Each row has a name. Each piece below is followed by the name of the row it came from, unless a question asks for something else. Each question is about the rows just above it. Places in a row count from 0.

K819: [-32 -11 -27 -28 -80]
K98: [-86  29 -71 -79 -48]
K591: [-16 -23 -15 -14 -84]
K347: [ 74 -81  57  63  10]
K614: [ 32 -60  24  30 -84]
K896: [-47 -61  25  30 -83]
K973: [ 29 -58  22  27 -84]
K474: [-25 -16 -22 -22 -82]
Table of tags by key:
[-27] -> K595
[-15] -> K760
[-28] -> K230
[27] -> K398
[-14] -> K211
[-22] -> K319
[-79] -> K158
[-23] -> K247
Join K591 by its entry at place 3:
K211
Where in the named rows is [-48]?
K98, 4
How many entries does [ 32 -60  24  30 -84] have?
5
Number of entries in [ 32 -60  24  30]:
4

K847: [ 42 -56 -62 -44  24 -28  -2   5   0  19]
K905: [ 18 -67  12  37 -17  41 -54 -29 -22   2]
K854: [ 18 -67  12  37 -17  41 -54 -29 -22  -8]
K367: [ 18 -67  12  37 -17  41 -54  19 -22  45]
[0] is at row and place
K847, 8
key -> tag
[19] -> K607
[-44] -> K49
[2] -> K465
Join K847 by its entry at place 9:
K607
[-2] is at row and place
K847, 6
The row with [ 18 -67  12  37 -17  41 -54 -29 -22   2] is
K905
asked: [ 18 -67  12  37 -17  41 -54  19 -22  45]
K367

K195: [ 35 -80  38  81  57 -86   4  36  39 -47  37  37 -15 -71 -53   8]
K811: [ 12 -23  25   7  42 -18 -10  69  18  53 -28 -74  48  65   9 -22]
K767: [ 21  63  64 -60  49  61  20  42 -37  80  64 -84 -14  32  -3  43]
K65: [ 12 -23  25   7  42 -18 -10  69  18   9  36 -25 -12  41 -81 -73]
K516: [-68 -69 -21  -8 -53 -38 -73  65  10  39 -25 -72  10 -50  78  20]
K609: [-12 -42 -62 -55  38  32  -7  78 -84 -82  77  24  15 -15 -75  60]
Shuffled K195 with one entry gone: [  4 -15  81  39   8 -71  35  57  36 -47 -86  37 -53 -80  37], missing
[38]
[-86] is at row and place
K195, 5
Where in the named rows is [-74]?
K811, 11
tags:
[20] -> K67
[-9] -> K688
[-10] -> K586
[4] -> K70
[-21] -> K87
[-38] -> K296
[-74] -> K163
[-73] -> K366
The tag of K516, keyed by place 6:
K366
Where in the named rows is [-69]?
K516, 1

K435: [ -1  -5   2   2  13 -39   1   0  -1  10 -75  10  13   4   0]
K209: [  6  16  15   6  36 -39   4  55   5  35  56   2 -19 -30  -3]
K486: [-1 -1 -1 -4 43 27 -1 -4 -8  3 61 55 14 17  1]
K323: [  4 -51   0   4 -76  25   1   7  -9  12   3 -56 -15 -22  -4]
K757: [  2 -56  -2   4  27 -29   2   8   0  12  12  -9  20  -5  -2]
Table of tags by key:
[3] -> K445
[11] -> K551
[2] -> K877
[16] -> K487
[1] -> K995
[10] -> K322
The tag of K209, keyed by place 11:
K877
Number of entries in [  4 -51   0   4 -76  25   1   7  -9  12   3 -56 -15]:
13
K323 without one entry, shuffled: [-76 -15   4 -56  -9   1   4 -51   3   0  -4  12   7 -22]. Gone:
[25]
Number of entries in [ -1  -5   2   2  13 -39   1   0]:
8
Which entry of K209 is missing from [ 15 -30   2  55  36   6 -39 -19   5   6  35  16  -3   4]?
[56]
Where in the named rows is [17]?
K486, 13

K268: [ -6   2  22   6   4   5  34  -3  14  38  -8 -45  20 -18  17  -1   7  30
  12  18 -26  -7  10   3   0 -21 -21  27  -3 -13  25  -2  17   1  -1  -9
 -23  11   0   1  -1 -18 -20   7  -9  11   8  25   7  -1  17  -5  18  -2
   4 -10  -2 -27 -30   5  20 -16  14  15]
K546: [  9  -8   6  -6  21  31  16  35  -9  35  33   7  34   7 -68 -18  -8  17
  53 -13  36 -29   6  14   0  16  60  30  42  -4 -39 -39  32 -24 -24 -12
 -51 -24  10 -51 -43  -4  22  23  11  23 -13 -10  82  23  51 -29  33  43
  -3 -32   8  33  37   8 -13  23  54 -29]
K817: [-12 -18  23  22  29 -31  53 -21  27   8  42   4   6 -53  -3   2  28 -10
 -26 -11  18 -23  -9   1  36  54 -19  60   8 -28 -47  59  15 -10  -3  -2
  50 -14  14  19  33 -30  24   7  -1 -13   7  56  -1   2  26 -15  13  39
  -7  16  -9 -16  15   9  31 -17  10  59]
K792: [ -9  -6  28  15  19  -7  49 -22  18  22  14 -31  -2 -39  16  -4  12  53
 -11   9   9  -8  -1  -6  19  17 -25  29  10 -13 -20  37  15 -10  11  -6
   1   6  -4  -9   7 -38   6   5  -1 -18   3  31 -19  -6  22  -9  33   3
  -1   9  -7 -24 -32   5  36  -7  17  21]
K191: [  8   5  10 -26   6   8   8  24  10   3 -12  10 -22  17  22   8 -12   0
   2  -3  12  16   7  14  14  18  -4 -16  13   9 -21  -1   4  -1  19  13
  -8  16 -21   4 -19 -18   5   2   5 -18 -16 -17  24  -9  -6  -5  -3  -3
 -18 -26 -12   2   1  12   1  32  -4   3]
Number of entries in [ -9  -6  28  15  19  -7  49 -22  18  22  14 -31  -2 -39  16  -4  12  53
 -11   9   9  -8  -1  -6]:
24
asked: [ -6   2  22   6   4   5  34  -3  14  38  -8 -45  20 -18  17  -1   7  30
  12  18 -26  -7  10   3   0 -21 -21  27  -3 -13  25  -2  17   1  -1  -9
 -23  11   0   1  -1 -18 -20   7  -9  11   8  25   7  -1  17  -5  18  -2
   4 -10  -2 -27 -30   5  20 -16  14  15]
K268
Shuffled K268 with one entry gone: [  7  -2  27  22  10  -1 -26  -7  -8   7 -18  17 -21  -1  -2  25 -30 -23
  20  -9   7  18   1   3   4  20  15  -6  14  -3  17   5 -18  -2   0  -1
  11 -20  -9  18  17 -45 -21  14  -1 -13  12   8   0  34  25   4  -3 -10
 -16   6  -5   2  11  30  38   5   1], missing
[-27]
[ -9  -6  28  15  19  -7  49 -22  18  22  14 -31  -2 -39  16  -4  12  53
 -11   9   9  -8  -1  -6  19  17 -25  29  10 -13 -20  37  15 -10  11  -6
   1   6  -4  -9   7 -38   6   5  -1 -18   3  31 -19  -6  22  -9  33   3
  -1   9  -7 -24 -32   5  36  -7  17  21] is in which row?
K792
Shuffled K817 with one entry gone: [ 33   4  19   9  27   6  14   2 -31  59  28  31  24 -19   7  -1  59  15
  18 -13   8 -23 -15  50 -47  -3  23 -10 -26  56   1   8  -3 -28 -14  -9
 -12  15 -21 -10  -1  36  -7 -18 -17  10  26  53  60  13   7  42  22  39
   2  29  16 -30  -2  54  -9 -16 -53], missing
[-11]

K417: [-16   8  16  -7  48  -5  18 -16   1  52 -16   2 -41 -25]
K651: [  9  66   1  -9 -31   0  -8   2  15   7  31  -3   4   5]
K715: [ 23   7  11   4  -7  43   3  -3   8  62  25  -3  -5 -32]
K708: [ 9 66  1 -9  9  0 -8  2 15  7 31 -3  4  5]
Row and place of [23] in the named rows:
K715, 0
Count the entries of [-16   8  16  -7]:
4
Number of entries in [-16   8  16  -7  48  -5  18 -16   1  52]:
10
Count the entries of [  9  66   1  -9 -31   0  -8   2  15   7  31  -3   4   5]:
14
Count the entries of [-16   8  16  -7  48  -5  18 -16   1  52 -16   2 -41 -25]:
14
Number of entries in [23  7 11  4 -7 43  3 -3  8 62 25 -3 -5]:
13

K646: [  7  25   6  17   1  11  17 -26  57 -13  64 -13  11  14  19 -50  -5 -12
   1 -10]
K687: [-17 -13  -8 -41  -6  19   0  12 -20  30 -10  12 -28   3 -32 -14  31 -46
 -25   9]
K110: [-16 -42 -38  -4 -12  10 -22 -11  16  55   9  24 -15  18  -4 -49  18  19
 -20  54]
K90: [-20   5  11 -12 -17 -13   8  29   3  12 -29  12 -11 -10 -51  44 -12 -44
  -9 -19]
K54: [ 55  50  60   8  50  16  23 -10   7 -26  24 -15  47 -27  26   8   5 -12
  34 -42]
K707: [  5  19  -4 -31   8  38  20   7 -28   1  22  12 -26  32  13 -22  41 -16
  -5  -4]
K795: [-12 -47 -36  18 -26 -24 -33 -33  20  58   0  33  -3  12  -2 -44 -14  40
  -6 -18]
K214: [ 36  16  30 -52  29  54  -4   7  -5  26 -14   6  11 -31 -11 -28  53 -47
   3  -2]
K475: [ 45  11   8 -17  43  31 -28 -25  -4 -17  -8 -25  42 -49  35 -42  28  10
  17  -6]
Shuffled K110 with one entry gone: [-42  -4 -16 -22  10 -20 -12  55  18  24 -15   9 -49  16  -4  54  18 -38
 -11], missing
[19]
asked: [ 45  11   8 -17  43  31 -28 -25  -4 -17  -8 -25  42 -49  35 -42  28  10
  17  -6]
K475
Table of tags by key:
[-9] -> K754
[18] -> K887
[0] -> K570
[1] -> K501
[-10] -> K257
[-8] -> K128
Look up the entry of K795 at place 10 in the table:
K570
Which row holds [ 36  16  30 -52  29  54  -4   7  -5  26 -14   6  11 -31 -11 -28  53 -47
   3  -2]?
K214

K63: [ 13 -68  39   1  43 -18   5   0]
K612: [ 13 -14  39   1  43 -18   5 -19]
K493: [ 13 -68  39   1 -69  15 -36 -30]
Shuffled K63 with one entry gone: [-68 -18   5  39  13   1  43], missing
[0]
Which entry of K493 is missing from [  1  39 -69  15 -36 -30  13]?
[-68]
K612 without one entry, shuffled: [ 13 -19  39   1  43   5 -14]. Gone:
[-18]

